Here is a tiny trained network, its code and every weight. The questions are about switching its units off for an input and a class, where a switched-off unit gives its printed mean instead of its output.

import numpy as np


def w(rows, s, z=0):
    codes = np.array(rows[::2]) - 128.0
    scale = np.full(codes.shape[1], s)
    scale[-1] = z or s
    return codes * scale


def norm(h):
    return h / np.sqrt((h * h).mean(-1, keepdims=True) + 1e-5)


def f(y):
    return np.maximum(y, 0)


def log_softmax(a):
    a = a - a.max(-1, keepdims=True)
    return a - np.log(np.exp(a).sum(-1, keepdims=True))


def net(x, mask):
    res = np.array(x, float).reshape(1, 8) / 4 @ E
    u = 0
    for l in range(3):
        y = f(norm(res) @ A[l][:, :-1].T + A[l][:, -1])
        res = res + np.where(mask[u : u + 14], y, B[l][:, -1]) @ B[l][:, :-1]
        u += 14
    return log_softmax(norm(res)[-1] @ U[:, :-1].T + U[:, -1])


A, B = {}, {}
E = w([
[1,150,231],'x0',
[113,102,115],'x1',
[134,131,128],'x2',
[125,120,123],'x3',
[127,128,126],'x4',
[55,253,17],'x5',
[120,116,121],'x6',
[125,124,129],'x7',
],0.0095)
A[0] = w([
[211,55,218,3],'L0N1',
[61,10,75,183],'L0N2',
[168,158,151,100],'L0N3',
[164,96,150,113],'L0N4',
[187,146,115,95],'L0N5',
[127,106,33,112],'L0N6',
[125,125,128,114],'L0N7',
[103,84,86,87],'L0N8',
[124,158,129,53],'L0N9',
[120,188,217,67],'L0N10',
[164,68,246,46],'L0N11',
[98,26,158,107],'L0N12',
[168,164,71,101],'L0N13',
[115,135,84,91],'L0N14',
],0.011,0.0073)
B[0] = w([
[182,200,120,229],'L0N1',
[170,199,177,237],'L0N2',
[88,112,123,140],'L0N3',
[166,142,93,189],'L0N4',
[93,71,136,174],'L0N5',
[79,85,149,215],'L0N6',
[129,137,138,128],'L0N7',
[101,118,185,132],'L0N8',
[137,136,132,128],'L0N9',
[98,90,128,184],'L0N10',
[180,254,158,254],'L0N11',
[173,207,131,230],'L0N12',
[96,27,176,214],'L0N13',
[136,182,170,158],'L0N14',
],0.0081,0.0042)
A[1] = w([
[150,140,91,35],'L1N1',
[78,161,82,245],'L1N2',
[178,109,180,47],'L1N3',
[198,235,90,4],'L1N4',
[199,117,99,117],'L1N5',
[63,124,156,75],'L1N6',
[158,29,246,90],'L1N7',
[105,122,151,143],'L1N8',
[133,121,128,80],'L1N9',
[97,140,173,140],'L1N10',
[89,130,94,3],'L1N11',
[114,134,179,46],'L1N12',
[77,73,123,196],'L1N13',
[122,226,185,93],'L1N14',
],0.013,0.0043)
B[1] = w([
[178,95,159,136],'L1N1',
[254,178,188,236],'L1N2',
[144,195,120,166],'L1N3',
[72,72,150,193],'L1N4',
[103,84,176,187],'L1N5',
[138,78,116,172],'L1N6',
[171,183,144,190],'L1N7',
[158,100,132,156],'L1N8',
[124,130,126,128],'L1N9',
[170,102,149,186],'L1N10',
[143,154,110,141],'L1N11',
[140,103,130,152],'L1N12',
[165,144,201,171],'L1N13',
[152,63,112,254],'L1N14',
],0.0098,0.0073)
A[2] = w([
[190,129,178,102],'L2N1',
[143,47,31,216],'L2N2',
[170,126,198,113],'L2N3',
[171,158,184,67],'L2N4',
[34,110,180,253],'L2N5',
[86,209,55,224],'L2N6',
[217,170,162,71],'L2N7',
[164,112,106,146],'L2N8',
[89,28,174,81],'L2N9',
[100,75,166,48],'L2N10',
[119,153,166,61],'L2N11',
[5,178,197,167],'L2N12',
[132,47,152,62],'L2N13',
[107,105,130,100],'L2N14',
],0.014,0.004)
B[2] = w([
[69,114,92,229],'L2N1',
[103,35,206,146],'L2N2',
[71,149,38,225],'L2N3',
[101,141,62,209],'L2N4',
[202,2,214,143],'L2N5',
[212,222,153,144],'L2N6',
[48,124,93,247],'L2N7',
[95,134,198,156],'L2N8',
[49,130,54,141],'L2N9',
[132,129,89,134],'L2N10',
[136,70,101,145],'L2N11',
[147,71,163,145],'L2N12',
[25,192,113,145],'L2N13',
[106,122,62,128],'L2N14',
],0.0086,0.014)
U = w([
[251,210,156,223],'0',
[166,13,188,255],'1',
[93,128,102,123],'2',
[89,132,102,79],'3',
[96,132,106,81],'4',
[96,133,106,61],'5',
[97,134,101,46],'6',
],0.016,0.006)

Each question gives the input, the list of numbers given to net, and the class t.
The units are the neurons (one row each of A and B). Each row of codes is followed by its name. A weight is (code - 128) times the scale printed after its matrix; where a second scale follows, it is the last column's (A, B and U).
mask holds one flag per neuron, layer by layer. A switched-off neuron (its flag False) gives its mean, the last column of its row in B, instead of its output. The means were averaged over made-up inputs and are rounded, as every weight is.
A unit's drop is (log p(t) with every unit on - log p(t) with that unit switched off) / (log p(t) with every unit on - log p(t) with every unit switched off).
The circuit of an input: a set's keep is (log p(t) with only the set's units on - log p(t) with every unit switched off) / (log p(t) with every unit on - log p(t) with every unit switched off). Starting from the 12 units with the biggest drops (on a tie, the unit counted first), units are removed one at a time, each time the one whose removal leaves the highest keep (on an exact tie, the one counted first), for as long as the keep stays at least 0.8.
units of the circuit, in order: the units of the circuit, biggest drop first
unit that matters most: the unit with the biggest drop
k most important neurons: the k neurons with the biggest drops, biggest first
top k neurons in layer l: the k neurons of layer l with the biggest drops, biggest first
drop of u: that unit's drop, to one decimal
input [8,-5,7,6,6,4,-5,-1], class 1: units of the circuit, in order -> L2N5, L2N12
input [6,-1,2,4,-3,7,5,3], class 0: 2 most important neurons -> L2N6, L0N13
input [5,-2,-5,0,1,-7,-3,-7], class 0: units of the circuit, in order -> L1N7, L0N11
input [6,2,2,4,6,1,1,-1], class 1: units of the circuit, in order -> L2N5
input [-1,-4,8,8,-1,-6,8,0], class 2: 2 most important neurons -> L1N2, L1N4
input [4,-4,-6,-1,-2,-6,3,4], class 0: 2 most important neurons -> L1N7, L1N3
input [5,6,-2,6,2,-5,-2,-1], class 2: top 2 neurons in layer 1 -> L1N2, L1N14
input [-2,5,-7,0,-6,8,-7,-4], class 0: units of the circuit, in order -> L2N6, L2N3
input [8,0,-1,-5,-1,8,2,3], class 0: top 3 neurons in layer 1 -> L1N2, L1N4, L1N5
input [5,0,-8,-4,-7,-6,2,7], class 6: top 3 neurons in layer 1 -> L1N2, L1N14, L1N13
input [-3,0,8,3,-4,-6,-4,5], class 6: 2 most important neurons -> L1N2, L1N4
input [6,7,0,0,7,-5,-6,-8], class 3: 2 most important neurons -> L1N2, L1N14
input [-8,-8,-4,-1,2,7,-6,-3], class 1: top 3 neurons in layer 2 -> L2N2, L2N3, L2N4
input [-5,-4,-2,-2,6,-2,-6,0], class 4: unit that matters most -> L1N14
input [8,6,1,7,-3,-8,-7,-4], class 0: 2 most important neurons -> L1N7, L0N11
input [-6,-7,3,6,7,-7,1,-5], class 0: 3 most important neurons -> L1N14, L1N3, L1N7
input [-6,2,4,5,-7,2,-4,6], class 1: top 2 neurons in layer 1 -> L1N2, L1N7
input [5,4,-2,-3,4,-6,2,0], class 0: top 2 neurons in layer 0 -> L0N2, L0N11
input [-7,-7,1,6,-2,5,7,-1], class 1: top 2 neurons in layer 2 -> L2N2, L2N3
input [8,2,-4,-3,-3,6,-6,-8], class 1: 2 most important neurons -> L2N5, L2N12
input [-3,4,2,-4,-2,7,-7,6], class 0: unit that matters most -> L2N6
input [7,7,6,-7,-8,-8,1,-3], class 0: 2 most important neurons -> L1N7, L0N11
input [0,4,5,5,-5,-8,-8,6], class 0: drop of L2N14 -> 0.0
input [8,-8,-4,-7,-1,5,-8,4], class 1: drop of L2N5 -> 0.4
input [8,-2,6,-8,-5,2,-7,5], class 1: drop of L2N5 -> 0.5
input [-8,4,-3,-3,-3,2,-7,4], class 1: drop of L2N2 -> 0.4
input [-4,3,-3,-8,-2,-7,-1,-5], class 2: top neuron in layer 2 -> L2N7
input [-3,6,4,-4,-6,-6,7,3], class 4: top 2 neurons in layer 1 -> L1N2, L1N4
